In the rows, 128 means zero.
Rows with their classes
[146 123 129 111 156 148 141 145 130 124 108 141 100 127 134 118 136  88
 116]
W
[121 102 127 103 137 182 122 139 123 106  87 164  99 139 170 109 130 134
 147]
W
[117 116 137 131 140 195 113 115 151 116 139 133  89 129 130 182  98 130
 143]
W
[129 122 131 136 142 139 133 124  98 105 104 104 133 131 162 121 159 109
 117]
R
[160 123 124 157 153 120 121 110 128  82  94 154 117 116 154 112 130 113
 141]
W
[139 112 150 130 157 132 107 111 120  84  87 116 106 134 134  77 121  74
 116]
W
[155 118 109 127 164 147 134 125 101  79 102 143 109 123 215 164 165 121
 156]
R
[129 122 126 128 135 131 125 131 130 116 134 117 131 124 141 122 129 118
 115]
R
[125 121 143 130 126 117 146 115 129 129 125 114 146 128 137 127 137 117
 103]
R
[161 134 140 103 136 119 130 134 144 100 116 166 126 120 219 104 138 166
 191]
W
[145 118 114 117 160 116 131 134 113  98 114 143 120 117 173 134 133 114
 148]
R
[159 118  97 116 183 151 142 117  89  39  86 151 110 110 252 143 142  74
 169]
R
[109 121 127 145 149 127 124 126 125 154 149 114 146 120 118 145 150 133
 110]
R
[143  97 116  79 147 197 136 118 148  78 102 145 112 113 183 156 136 130
 133]
W
[123 129 183 153  96 132 143 155 148 193 138 146 128 142  93 127  95 148
 100]
W
[168 130 137 127 164 161 115 114 106  38  77 174  89 119 179  96 112  77
 164]
W
[133 136 104 127 136  96 136 126 120 129 136 113 161 135 123 118 143 133
 127]
R
[171 145 116 132 151 139 141 139 126 115 121 166  91 104 166 123  57 129
 178]
W
[114 117 194 165 141 151 122 121 120 111 112 120 105 138  97 104  91 102
 133]
W
[157 140 146 155 156  79 118 143 151 126 126 146 131 132 158 116 158 126
 149]
W
[120 140 105 111 116 109 115 112 153 106 140 122 129 125  98 112  95 159
 150]
W
[ 91 117 168 199 125 175 127 132 120 157 141 134 129 147 112 142 153 149
 113]
W
[122 104 181 154 148 138 119 135 173 119 133 150 124 128 185 106 110 124
 119]
W
[144 148 123 108  98  76 124 131 160 156 153 124 141 127  91 131  47 147
 137]
W
[135 128 122 122 135 129 133 142 109 130 117 133 134 113 170 133 164 121
 131]
R
[116 115 151 167  66 106  98 126 174 178 140 144 139 144  82  87 138 194
  97]
W
[136 129 117 130 122 134 148 138 128 139 144 124 140 123 130 145 114 127
 113]
R
[126 122 122 129 135 137 118 122 154 106 121 121 121 132  89 142 101 117
 108]
W
[143 133 180 138 126 156 130 141 117 144 102 155  97 131 157  96 123 128
 162]
W
[ 76 114 127 143 111 145 124 132 145 141 140 135 128 135 104 137 145 152
 115]
R
[142 114 188 135 129  83 124 128 148 135 143 113 166 148 146 136  97 110
  75]
W
[139 132 118 142 122 113 128 134 125 127 136 143 129 123 136 145 137 125
 120]
R
[142 129  81 133 148 114 128 125 140  96 130 125 142 125 117 142 156 126
 118]
R
[116 129 155 146 148 141 133 139 116 138 129 120  94 146  64 117 127 124
 147]
W
[131 158 134 113  92 102 134 131 129 173 148 129 142 146  63 144  82 140
 117]
W
[146 137  90 136 131 131 130 128 121 122  85 165  93 128 101  71 138 120
 121]
W
[120 132 108 127 136 154 122 116 125 105 149 126 146 117 159 169 129 122
 111]
R
[103 123 158 122 100 147 114 114 155 122 140 125 135 140 125 134 116 196
 178]
W
[146 125 123 115 156 107 129 131 114 103 135 132 136 114 188 139 157 111
 157]
R
[107  89 134 165 105  91 123 139 165 205 159 118 152 148  57 131 134 143
  63]
R
[140 130 138 123 152 115 131 147 151 156 139 124 132 122 145 140 113 142
 153]
W
[119 115 131 142 111 119 136 140 151 173 134 141 134 150  62 110 141 164
  76]
W
[157 128 113 124 109  99 118 141 172 159 125 140 110 156  68 115  94 158
 132]
W
[136 146 121 134 157 130 129 133 114 138 130 101 110 127 114 159 145  95
 157]
W
[138 142 135 183 145 144 106 134 125 137  94 169  99 127 104  92 150 120
 123]
W
[146 137 107 134 118 135 138 135 100 126 153 129 123 135 181 145 130 109
 145]
R
[134 117 111 151 128 117 111 145 167 165 151 140 146 128 125 148 157 160
 103]
W
[117 125 174 190  99 153 117 130 163 159 134 142 119 142  74 145  84 144
 106]
W
[114 122 167 152 103 124  89 147 156 158 116 112 122 144  49  96 150 116
  75]
W
[106 119 170 217 122 125 125 148 163 182 170 126 135 133  84 129  89 164
 122]
W
[151 130 117 123 158 139 141 116 124  83 121 119 125 123 164 126 133 109
 154]
R
[140 127 134 119 136 101 123 121 138  93 114 156 139 117 197  78 137 157
 175]
W
[132 125 105 133 148 136 134 132 128 120 124 120 130 118 158 147 130 110
 119]
R

Rows, each with its class
[156 132 103 146 103 103 110 137  88 127 150 115 140 127 145 115 115 128
 113]
F
[ 88 106 121 151 174  95 132 117 155 146 105 115 131 122 108 129 171 128
 143]
D
[ 83 113  98 167 146 110 164 120 114 132 125 111 125 120 169 119 110 135
 142]
H
[113 101 133 141 107  95 121 150 101 114 158 137 120 126 186 147 111 129
 116]
F
[ 63 131  98 196 141 109 105 103 106 134 133 134 135 123 211 108 111 128
 117]
H
[ 84 121  95 147 121 144 101 116 115 169 121 154 112 146 168 140 167 133
 178]
P
[ 26 115  74 191 160 139 148 126 130 120 141 107 111 104 152 153 148 108
 140]
D
[108 130 175 121 146 171 115 102 142 124 113  93 136 141 143 132 167 115
 122]
F
[ 23 117  98 130 139 168 111 120 105 159 124 144 109 130 166 167 154 125
 136]
P
[143 132  46 136 150 220 131 119 129 135 125 133 137 107 121 128  86 108
 126]
D
[125  97  96 102 103  88 115 125  89 150 133 126 133 146 152 143 111 139
 129]
F
[ 87  63 173 133 160 171 119 114 158 123 119  74 122 150 152 138 175 139
 119]
F
[190 145 129 136  81  75 117  61 112 121 135 164 104 118 164 111 102 136
 100]
F
[ 17 141 113 124 144 170 104 127 132 157 123 134 126 110 149 157 156 124
 166]
P
[129 132 101 143  83  67 100 135 107 139 136 139 128  97 146 126 110 122
 169]
F
[120 123 126 103 133 150 152 102 143 147 134  86 125 127 101 140 155 114
 112]
D
[101 116 110 155 137  87 132 123 110 112 133 116 132 150 177 123  24 116
 131]
H
[122 120 113 149  93  93  66 136  92 126 183 138 133 119 166 142 108 123
 132]
F
[102 126 119 138 132  90 111 137 111 136 136 130 126 132 195 122 111 130
 109]
H
[ 63 142 117 105 139 156  95 121 125 160 137 140 117 113 130 168 155 133
 137]
P
[ 79 127  99 116 125 126 140 102 118 157 138  96 155 107 125 135 151 121
 127]
F
